array([[5437, 6308, 2799, 6111, 3474, 7680, 6278],
       [5229, 6592, 2826, 6157, 3663, 8580, 6587],
       [5720, 6621, 2373, 5849, 2701, 8279, 6150]]) --> 5720

array([[4, 4, 2, 7, 8],
       [6, 6, 1, 8, 7],
       [3, 2, 7, 3, 6]]) --> 3

array([[139, 375, 651, 392],
       [113, 510, 520, 697],
       [890, 670, 362, 451]]) --> 890

array([[ -9, -22,   3,  -7, -10],
       [-12, -30,  -1,  -7, -15],
       [ -7,  34, -20, -11,  -5]]) --> -7

array([[643, 420, 393, 541],
       [841, 490, 460, 433],
       [153, 693, 484, 511]]) --> 153

array([[140, 167, 116, 165],
       [ 81, 153,  61, 195],
       [115, 148, 160, 194]]) --> 115
---
[[-10.800  -7.885  -9.179 -11.296 -11.552 -10.453  -9.454]
 [ 12.566  -9.660 -11.325 -10.217  -8.458 -11.662 -12.725]] → -10.453

[[ 0.161  0.037 -0.191 -0.066]
 [-0.036 -0.002  0.016 -0.042]] → -0.191

[[ 0.026 -0.131  0.118  0.154  0.144  0.077]
 [ 0.028 -0.099  0.103  0.150  0.151  0.098]] → 0.144

[[-0.020 -1.545  2.202  0.451 -0.522 -1.545 -0.226]
 [ 0.356 -1.419  0.576 -0.317 -1.119 -1.419  0.469]] → -1.545

[[  5.088  14.905  -3.524  -6.347  -9.708  10.448   4.846]
 [ -2.215 -15.823   7.186  14.172  22.265   9.537   6.818]] → 10.448

[[-0.143  0.087  0.037 -0.013]
 [-0.130  0.145  0.083  0.026]] → 0.037
---
[-34.6  -8.9  55.7  26.2  34.4] gives -34.6
[ 27.5 -23.7 -60.5   7.3] gives 27.5
[-58.8 -52.7 -42.7 -43.2] gives -58.8
[-11.1  43.1   4.1 -39.4  21.4 -12.8 -27.7] gives -11.1
[-34.7   5.1  46.2 -36.1   3.1 -26.5] gives -34.7
[  6.4 -14.2   2.7 -29.0 -48.9] gives 6.4
[-20.9 -22.6   3.0  -3.0 -58.9  51.3] gives -20.9
---
[-32 -13  13   0  32   2 -11] yields 2
[ 29  19   9   8 -40] yields 8
[630 235 487 791 750 255] yields 750
[2597 7059 3483 4690 8255] yields 4690
[ 569  635 -430 -215  840 -713  248] yields -713
[ 60 203  28 191 251 210] yields 251
[8 8 2 1] yields 2
---
array([[ 33.1,  27.5, -29.9,  -9.9,   2.3,   5.3,  24.1],
       [  0.6,  46.9,  -3.5,   1.1,  27.7,   5.4, -20.2]]) 5.3

array([[  1.0,   5.9,   0.5,   1.0],
       [ 51.8, -47.3,  54.3,  54.0],
       [ 17.1, -11.2,  17.6,  17.8]]) 54.3

array([[ 25.3, -16.8,   0.0,  61.0],
       [ 25.9, -16.4,   1.0,  59.6],
       [ 24.9, -16.5,   1.1,  59.8]]) 1.0

array([[ 21.5, -14.6, -15.2,  19.4,  22.1, -15.8],
       [ 14.1,  -7.4,  -7.3,  12.4,  15.4,  -8.6],
       [-44.4,  45.5,  50.0, -43.3, -46.0,  46.4]]) 15.4

array([[ 13.1,  23.8,  30.0,  15.9,  34.0, -19.5],
       [ 17.3, -47.5,  -1.9,   7.0, -28.6, -13.4],
       [-36.1,  33.3, -27.3, -11.3,  -2.8,   6.9]]) -28.6

array([[-38.8, -42.7, -44.9, -45.5, -43.9],
       [  0.0,   8.6,  15.0,  23.5,  29.8],
       [-25.3, -31.3, -36.6, -40.7, -43.1]]) 23.5

array([[ 43.3,  33.1, -39.2, -13.2,  50.3],
       [-30.4,  21.3, -46.8,  -4.5, -43.5]]) -13.2

array([[ 38.5, -38.8, -45.1, -51.8,  39.9],
       [-13.6,  10.0,   9.6,   7.5, -14.4]]) -51.8

array([[ -1.1, -11.8, -31.0,  45.1,   1.4, -10.5],
       [-14.1,  13.3, -25.3,  14.5,   7.7,  -7.3],
       [-21.3,  40.3, -55.4,  41.8,  11.4, -10.6]]) 7.7

array([[-22.7,  29.5, -24.2,   0.6, -14.5],
       [  2.5,   4.0,  54.1, -24.4, -11.0],
       [-10.8,   8.5,  40.6, -30.1, -29.7]]) -24.4
